(in the rows, 128 means zero)
148 139 174 95 138 117 68 90 101 124 151 117 116 115 136 119 184 170 128 108 126 134 136 47 97 112 90 112 77 120 113 144 | Z172
99 142 142 124 160 153 100 95 153 142 107 89 171 152 156 143 83 135 122 90 131 140 88 127 134 143 135 135 107 122 76 141 | Z271
135 170 159 136 137 149 78 107 87 171 162 133 149 109 112 142 164 101 133 118 146 132 135 103 122 172 136 116 98 145 114 124 | Z950
132 136 149 119 124 122 126 152 101 111 168 156 121 125 121 154 160 140 138 130 114 151 139 101 145 115 134 137 131 124 144 136 | Z127
116 108 184 174 140 156 190 108 112 92 85 84 165 131 136 146 100 110 155 122 117 114 93 164 172 111 140 144 112 96 50 145 | Z951
132 132 148 152 172 119 97 136 165 123 75 78 147 116 165 135 127 175 155 115 146 128 127 91 150 138 103 128 174 134 106 76 | Z380
96 174 179 126 122 151 165 115 114 135 123 145 162 107 142 165 139 104 114 118 133 129 83 149 175 144 172 138 92 98 111 148 | Z717
123 137 147 142 126 139 92 143 89 103 108 109 114 149 113 134 121 125 117 113 114 143 128 131 166 141 131 153 116 140 94 129 | Z951
158 141 109 95 123 172 142 151 187 157 202 153 109 154 161 111 143 106 155 181 130 180 110 192 120 146 89 163 164 128 170 134 | Z127
114 14 123 160 142 138 149 128 137 102 119 140 114 112 94 122 112 92 100 107 130 119 125 166 148 136 146 141 156 159 95 109 | Z127
151 164 160 149 164 133 144 95 84 94 97 128 149 150 116 149 144 115 143 172 158 135 169 44 149 118 77 118 119 135 141 94 | Z950
89 62 180 114 169 85 174 83 133 153 111 134 142 102 167 105 111 150 139 83 129 113 172 117 121 70 105 114 159 97 142 123 | Z118
150 106 156 96 116 117 166 146 119 146 134 129 135 155 161 65 154 123 124 176 166 167 172 149 170 82 81 164 146 94 133 76 | Z93
132 72 178 153 164 116 170 101 215 106 191 119 164 80 130 164 164 128 144 161 122 114 128 85 128 74 91 139 144 123 141 150 | Z271
121 163 119 125 142 137 84 132 139 138 151 85 89 134 122 154 120 118 109 105 111 127 120 96 106 155 94 125 116 137 135 150 | Z118
155 127 113 142 96 123 122 123 156 113 152 146 133 130 97 116 96 155 156 116 106 111 128 154 118 122 130 112 114 136 124 166 | Z951
144 63 178 166 151 102 179 78 48 126 25 120 114 116 153 131 130 137 113 145 133 97 136 136 116 132 126 159 120 129 103 131 | Z172
81 143 57 113 110 154 162 115 104 145 121 173 150 114 116 102 143 130 168 144 173 132 107 91 95 182 118 112 37 142 92 133 | Z380
115 166 68 133 109 144 116 132 127 141 156 174 144 134 106 118 142 137 124 114 111 149 85 133 98 96 124 141 88 149 162 167 | Z950
102 152 154 115 130 154 107 150 111 192 144 98 96 130 156 119 140 190 171 119 137 137 99 91 68 123 81 143 79 126 135 81 | Z193
102 46 163 154 163 157 126 118 164 104 138 134 107 117 98 121 108 131 186 119 112 128 137 132 138 152 129 120 141 141 148 103 | Z951
95 84 160 103 139 135 99 132 98 119 160 125 81 147 80 133 79 77 95 106 76 133 154 113 201 134 131 125 103 115 132 129 | Z717
158 108 195 145 149 122 83 98 127 126 86 125 140 126 138 83 140 131 86 151 123 176 123 133 203 136 134 193 133 112 88 89 | Z271
107 73 184 139 122 128 184 90 117 155 139 135 133 107 109 146 89 102 179 129 91 98 124 146 155 149 146 106 82 81 130 132 | Z380
151 109 169 126 167 142 131 113 104 178 169 149 204 99 169 95 166 89 175 176 159 141 112 164 137 141 136 176 157 98 125 144 | Z127
154 124 157 163 140 143 139 149 130 88 130 119 192 130 86 141 143 110 162 138 146 119 84 102 195 105 145 129 137 99 123 78 | Z380
144 100 168 109 152 142 94 161 142 110 199 94 154 162 135 106 185 144 185 142 149 161 112 133 100 96 123 171 153 105 149 117 | Z951
100 101 79 142 99 142 153 196 118 142 127 126 115 127 85 128 140 152 147 122 155 114 94 141 101 168 165 127 81 148 72 84 | Z193
111 148 160 123 122 128 122 147 99 139 143 48 178 98 160 130 209 79 86 128 211 151 127 118 110 156 173 154 109 113 45 79 | Z271
170 98 111 130 142 103 137 152 163 119 141 89 129 149 121 153 119 120 145 164 145 105 174 117 151 157 84 116 174 145 83 120 | Z380
129 110 103 138 147 127 163 149 134 84 105 117 130 152 102 122 113 136 165 118 128 138 129 128 154 158 169 105 139 104 64 129 | Z118
147 123 97 140 130 162 155 133 103 79 122 126 75 169 92 102 89 85 157 95 115 153 150 144 130 128 146 79 182 117 135 104 | Z118
108 178 109 96 116 130 116 132 87 163 130 91 145 151 121 81 63 86 131 110 114 138 122 125 154 136 135 115 61 63 126 119 | Z118
147 129 163 147 101 134 191 149 93 107 134 120 101 141 83 133 140 111 143 151 131 148 177 105 173 123 132 101 102 115 99 58 | Z950
134 61 143 130 131 137 143 116 122 104 132 111 99 158 103 111 106 91 136 153 113 129 151 145 149 145 120 128 113 105 121 132 | Z93
119 88 117 135 149 122 142 135 154 147 153 86 97 130 115 149 95 114 134 110 125 97 145 125 91 144 100 112 145 140 136 136 | Z118
145 128 105 146 99 114 163 140 108 136 139 227 195 90 106 123 185 154 114 124 220 111 108 117 77 83 142 143 147 176 212 86 | Z127
138 100 107 148 161 131 102 144 125 116 74 94 131 129 154 88 129 196 172 99 98 141 79 138 113 120 155 144 135 116 71 146 | Z172
148 171 143 109 77 125 112 130 83 161 163 150 92 123 132 119 172 115 112 149 147 146 155 135 97 151 124 135 101 125 182 126 | Z93
127 106 130 149 147 136 112 123 132 124 111 130 121 137 132 151 113 121 111 116 110 120 125 150 157 133 112 140 156 150 111 170 | Z93
136 158 102 161 161 125 71 115 127 123 94 102 173 96 155 121 115 102 131 103 114 116 107 127 155 129 127 127 178 130 103 156 | Z380
125 148 120 117 120 138 157 59 178 172 168 240 146 72 139 102 180 132 126 115 176 127 110 142 54 117 99 113 137 154 223 151 | Z118
117 124 158 123 91 135 164 173 76 141 171 129 96 117 121 153 157 124 149 128 108 152 128 153 138 157 182 141 98 105 99 130 | Z127
105 137 77 163 154 91 161 129 160 92 68 108 156 100 119 135 60 121 114 121 87 95 130 101 189 108 119 111 124 109 104 164 | Z118
123 151 126 145 142 130 78 166 120 151 120 93 178 110 156 108 166 124 130 134 157 137 88 143 129 136 158 172 135 112 147 116 | Z93
152 102 127 148 180 130 141 166 184 107 125 100 173 124 131 140 146 143 164 162 158 108 130 107 171 124 87 124 184 139 47 99 | Z193
143 98 149 133 151 165 148 141 169 72 159 92 134 155 115 141 133 122 144 140 139 146 107 102 154 106 93 131 136 120 87 102 | Z127
118 115 178 151 140 161 134 92 137 119 117 162 125 121 118 125 116 133 155 127 129 134 118 131 140 126 105 136 122 141 177 105 | Z951
107 148 157 130 135 146 78 104 131 128 104 63 100 98 194 100 177 96 95 119 128 167 119 154 117 160 132 150 125 103 97 134 | Z93
159 161 113 116 119 118 130 179 146 151 176 116 181 135 162 96 144 136 169 132 129 172 123 178 134 94 179 146 190 91 120 129 | Z271
131 195 96 137 105 146 138 169 50 169 156 69 124 129 138 110 138 113 162 97 159 127 108 117 40 112 143 122 119 109 139 119 | Z118
158 99 164 144 143 129 109 104 136 128 127 133 111 127 139 132 121 147 149 132 116 133 123 149 103 156 141 142 155 129 156 133 | Z127
139 77 163 131 148 158 94 147 109 80 179 97 94 138 85 113 177 82 183 144 114 166 136 95 154 158 147 120 142 96 126 77 | Z380
103 141 74 89 132 100 112 141 130 114 174 122 132 128 108 116 157 110 129 145 137 136 139 75 93 151 125 123 73 105 147 162 | Z118
139 161 112 145 107 120 155 179 128 115 128 64 111 141 125 154 150 164 129 105 143 127 101 123 95 134 148 131 117 119 64 132 | Z118
129 100 118 150 143 115 122 160 110 120 102 121 132 125 119 109 104 145 153 120 107 126 119 159 150 153 201 143 151 116 98 141 | Z717
125 182 160 143 102 128 150 169 133 159 148 141 172 66 155 120 203 152 148 147 161 142 109 126 152 110 150 145 116 104 145 99 | Z93
112 137 109 120 150 132 117 117 102 140 129 73 105 100 169 89 109 63 106 133 129 129 173 117 123 121 89 128 150 126 109 140 | Z717
118 75 126 125 144 151 168 162 155 137 203 160 122 119 105 122 170 84 144 104 160 141 131 156 110 93 127 121 208 140 189 91 | Z118
59 120 64 138 120 121 141 159 151 102 122 106 139 95 121 128 164 120 102 91 118 146 115 127 125 124 167 118 88 138 68 137 | Z950
137 130 158 145 122 83 120 120 170 147 78 85 146 88 173 103 143 182 112 153 155 115 138 120 123 136 115 152 101 107 127 102 | Z93
137 155 104 164 93 119 156 147 131 126 107 96 90 82 150 114 135 130 142 127 107 133 134 136 116 116 125 118 146 121 134 105 | Z380
144 146 115 99 122 132 89 148 101 155 162 140 154 159 119 125 137 138 140 110 135 140 118 124 160 139 114 134 121 133 61 149 | Z380
152 141 108 129 111 139 159 143 117 124 132 144 113 104 127 135 170 116 133 143 131 131 129 144 133 155 138 112 125 139 92 141 | Z172
---
148 138 134 145 140 138 118 128 127 131 100 131 104 126 117 96 145 121 135 133 146 122 116 140 133 151 112 150 121 128 141 125 | Z152
133 143 124 141 144 164 117 122 136 116 97 112 115 113 116 111 132 100 124 140 128 129 103 138 146 132 96 143 123 156 145 122 | Z825
123 112 137 116 127 96 140 123 117 122 123 162 140 139 114 137 158 143 125 128 143 126 156 130 117 157 146 124 118 100 131 147 | Z994
129 147 131 124 117 137 135 147 135 125 111 98 131 137 136 125 105 125 128 147 115 134 138 142 136 119 135 129 143 139 102 115 | Z457
121 133 124 115 119 114 120 119 134 127 141 132 125 130 138 121 128 111 120 109 127 129 135 142 119 122 147 113 144 130 122 133 | Z857
118 133 140 122 136 131 130 125 128 134 119 123 114 137 121 135 132 106 110 146 117 121 126 128 146 127 122 122 121 154 125 133 | Z825
126 122 141 108 136 121 150 149 144 119 120 123 115 128 140 131 118 121 128 130 103 133 147 143 134 122 135 120 130 112 106 140 | Z281
135 132 139 108 132 118 127 118 146 134 121 133 119 133 136 119 131 118 126 146 119 121 136 131 132 117 119 132 141 139 116 148 | Z774
134 137 137 126 128 145 138 130 139 108 112 115 134 140 124 123 110 123 141 132 114 139 124 136 135 126 131 129 126 137 131 135 | Z994
121 129 118 130 119 117 123 124 134 118 121 139 141 141 133 111 149 139 110 114 144 128 132 148 132 134 130 119 135 123 116 129 | Z857
133 148 144 106 132 171 151 129 153 113 134 73 88 130 118 140 63 80 162 143 56 145 118 156 130 90 139 132 133 164 122 112 | Z994
123 115 111 113 115 96 136 137 119 141 132 169 127 127 136 135 154 141 131 120 137 129 142 129 120 159 157 131 131 111 115 147 | Z662
127 121 119 106 121 106 131 126 143 141 143 139 124 117 133 131 136 115 132 120 120 131 147 147 106 121 146 121 155 117 122 135 | Z774
121 132 123 112 119 121 121 130 138 144 130 151 142 127 127 143 158 136 105 116 139 123 142 141 122 132 145 129 130 121 132 140 | Z790
131 138 127 110 122 142 142 132 141 130 132 105 87 125 130 127 113 113 138 123 97 135 129 153 132 128 144 136 145 134 112 120 | Z152
120 129 129 114 132 137 137 137 147 131 140 112 104 118 132 144 115 101 132 125 89 131 142 146 123 102 134 121 136 120 123 116 | Z281
154 154 143 140 149 179 119 126 149 103 108 85 92 123 115 86 97 87 142 151 103 128 91 160 140 106 109 142 118 165 131 111 | Z857
129 134 134 121 129 147 120 130 145 133 116 126 132 138 126 126 124 125 124 131 119 136 134 147 135 127 124 131 132 136 131 123 | Z790
122 135 133 113 130 118 128 122 124 131 126 118 111 126 128 146 139 112 136 128 109 134 143 124 123 115 137 128 129 129 125 139 | Z167
113 103 107 127 124 58 124 133 109 150 109 223 169 132 130 142 228 169 102 114 201 116 180 132 108 199 139 126 129 70 141 147 | Z281
133 126 112 143 126 100 125 125 109 123 100 186 156 123 122 112 189 148 126 114 192 122 139 120 113 173 129 143 113 96 158 151 | Z994
97 91 89 134 112 36 136 140 102 155 128 232 184 117 137 152 242 185 90 83 213 117 181 129 94 186 153 117 128 45 138 145 | Z281
153 144 159 113 117 176 138 141 158 112 117 80 83 142 143 124 82 95 147 158 70 142 111 143 162 106 131 142 143 173 100 126 | Z87
137 123 152 109 140 142 131 119 148 123 130 98 84 138 116 126 98 110 139 139 82 129 136 150 138 119 121 129 144 131 112 117 | Z152
145 136 145 132 136 143 121 142 139 115 98 118 114 140 121 121 126 122 121 144 117 128 120 134 139 128 135 136 141 130 120 126 | Z486
139 146 140 119 136 167 137 144 144 122 106 89 104 131 119 121 99 91 127 156 92 140 108 145 160 118 111 130 122 171 119 126 | Z825
131 149 125 108 120 137 124 121 139 123 123 107 104 126 129 133 112 106 129 140 102 123 139 135 141 118 122 132 146 129 113 129 | Z457
142 159 154 103 137 180 139 138 158 116 129 57 51 126 124 142 65 71 151 148 37 142 106 159 146 80 145 136 142 171 103 114 | Z486
140 112 149 107 114 126 145 132 138 115 124 130 101 139 133 133 131 128 130 138 110 132 138 132 147 137 137 135 140 124 103 136 | Z87
111 98 107 124 115 53 119 118 105 132 130 207 173 137 132 122 200 171 99 92 197 122 170 136 106 186 148 108 137 77 128 143 | Z857
141 148 127 142 141 134 118 131 130 117 94 122 125 120 125 120 154 124 134 128 139 130 118 131 130 122 113 145 119 133 136 143 | Z167
138 164 158 97 132 189 144 127 164 106 151 40 68 132 134 120 31 57 155 146 33 144 96 162 147 63 143 117 135 197 100 109 | Z857
129 142 135 120 136 160 130 132 144 119 111 94 111 129 127 127 95 97 122 141 93 135 113 137 159 119 112 123 133 165 120 131 | Z825
117 98 119 124 123 73 126 117 114 135 127 180 142 132 121 128 184 166 109 92 178 115 156 124 113 177 141 122 138 72 128 144 | Z152
136 126 121 149 134 129 132 135 123 127 108 147 130 119 114 111 154 132 140 128 155 129 96 129 122 143 131 147 106 128 138 135 | Z662
143 124 140 134 112 141 133 137 138 117 113 126 110 140 137 120 135 130 130 133 120 135 121 136 153 137 129 138 138 132 114 131 | Z87
108 101 88 140 110 35 105 115 95 147 128 238 196 128 132 128 242 190 80 79 233 109 166 128 103 203 149 112 129 65 142 157 | Z857
157 151 149 141 146 172 132 132 149 113 109 85 85 121 114 98 103 99 144 139 107 127 84 149 145 113 117 150 117 152 128 124 | Z152
103 107 110 119 118 83 129 117 112 154 132 193 140 125 129 140 196 160 104 108 166 123 168 138 114 166 141 130 130 85 138 132 | Z790
108 111 122 139 129 75 132 134 113 145 110 195 157 136 133 135 211 163 98 125 186 111 158 125 117 164 133 129 115 86 132 139 | Z281
118 116 102 141 115 60 111 131 99 145 102 204 182 139 130 142 228 178 107 103 202 128 165 122 114 189 141 124 133 85 141 157 | Z167
145 124 137 146 127 152 131 122 143 110 101 114 92 122 128 106 138 120 138 133 123 133 102 135 153 124 104 155 131 126 126 130 | Z87
140 157 160 98 141 177 144 114 163 108 132 65 75 134 124 141 51 71 157 158 39 136 109 142 153 81 128 134 132 175 117 135 | Z994
109 104 99 136 107 55 125 122 103 157 129 202 159 126 130 134 219 173 100 85 202 122 157 131 104 187 156 127 142 68 136 145 | Z152
118 130 120 120 111 97 130 141 123 142 141 149 128 129 131 159 157 132 114 99 134 131 139 144 113 129 175 119 142 114 116 130 | Z486
126 142 125 116 125 132 116 116 140 119 124 130 121 137 129 119 137 115 117 123 127 122 129 145 133 128 129 124 136 142 122 132 | Z857
139 152 158 98 137 165 147 121 148 112 127 91 97 137 121 144 76 88 150 165 67 132 123 141 139 107 140 137 126 175 120 125 | Z994
136 110 139 114 112 114 140 118 128 123 118 153 106 136 132 133 165 138 127 141 132 130 138 126 148 158 132 144 135 115 115 145 | Z87
143 122 134 128 108 132 120 135 138 126 127 133 112 136 140 128 132 123 128 120 117 132 132 135 149 138 133 130 143 126 116 136 | Z87
117 113 99 127 109 103 127 136 126 142 131 165 131 130 132 133 165 140 124 115 137 133 141 137 117 148 148 131 145 101 123 131 | Z662
130 133 116 143 128 117 131 125 120 123 99 136 129 119 118 113 152 132 131 134 160 128 129 134 127 146 112 144 131 105 132 119 | Z457
138 127 142 107 137 129 131 117 142 111 123 117 102 140 121 109 107 109 134 140 105 130 133 147 138 125 119 123 131 133 114 127 | Z857
133 139 117 142 138 148 119 128 132 122 103 124 121 112 114 112 148 108 119 124 140 130 107 138 145 132 98 137 115 137 144 132 | Z825
130 130 123 112 122 150 131 137 155 127 139 102 99 127 129 136 90 98 145 131 73 140 118 147 130 97 139 131 149 141 109 122 | Z662
140 145 149 136 148 177 121 120 147 120 97 101 100 128 117 96 117 104 140 152 114 135 108 139 141 107 94 153 113 150 146 117 | Z790
144 144 143 132 142 167 117 126 148 127 121 109 107 117 117 111 110 97 136 133 107 131 110 146 135 106 113 139 118 143 147 121 | Z790
135 147 156 100 138 170 120 121 157 133 128 95 98 132 122 136 91 91 129 154 76 127 126 142 141 97 124 136 128 165 125 124 | Z790
126 107 105 147 125 58 103 117 101 152 113 221 177 118 129 107 232 172 107 101 227 111 152 118 99 190 128 131 118 79 155 164 | Z774
145 152 170 97 142 190 141 129 164 99 126 23 68 131 119 128 21 74 156 180 27 137 119 145 151 66 119 130 136 169 91 106 | Z457
124 129 147 123 137 139 132 123 132 124 126 102 91 128 117 141 118 111 137 139 97 135 123 142 120 108 149 136 132 136 121 110 | Z486
113 118 114 110 119 108 125 128 126 148 136 157 129 120 129 137 159 137 124 102 138 138 161 149 110 146 144 127 131 101 134 134 | Z790
135 112 94 157 132 113 103 125 118 131 101 182 133 117 114 101 192 149 129 115 176 119 125 128 117 171 109 149 121 89 152 138 | Z662
146 145 150 123 136 163 135 138 151 122 109 83 97 140 123 112 93 109 137 145 98 129 107 143 145 113 124 140 132 157 113 122 | Z152
151 135 149 115 112 167 136 142 156 110 120 91 92 141 140 124 94 106 137 146 82 135 115 137 159 109 131 137 143 154 102 127 | Z87
121 123 129 123 124 103 134 132 119 135 128 148 118 127 117 149 157 130 122 117 137 127 135 134 114 134 157 130 131 112 126 119 | Z486
140 144 142 128 132 144 128 147 134 120 100 116 110 140 123 127 121 121 126 136 117 131 116 139 139 131 142 135 132 142 117 124 | Z486
152 130 172 97 123 177 156 129 165 100 135 64 62 139 126 132 59 80 155 159 42 144 106 143 164 85 130 134 144 161 95 119 | Z87
157 161 152 118 147 191 148 126 157 89 102 79 83 123 111 108 75 75 162 154 77 137 92 144 152 102 109 149 121 164 135 128 | Z994
117 110 106 106 111 60 137 129 119 155 127 193 153 126 143 132 190 153 122 111 174 132 169 141 101 169 153 125 151 98 121 153 | Z774
128 124 131 116 134 96 143 140 127 135 112 171 129 130 135 136 170 139 121 133 146 122 153 140 132 160 133 131 116 106 121 149 | Z281
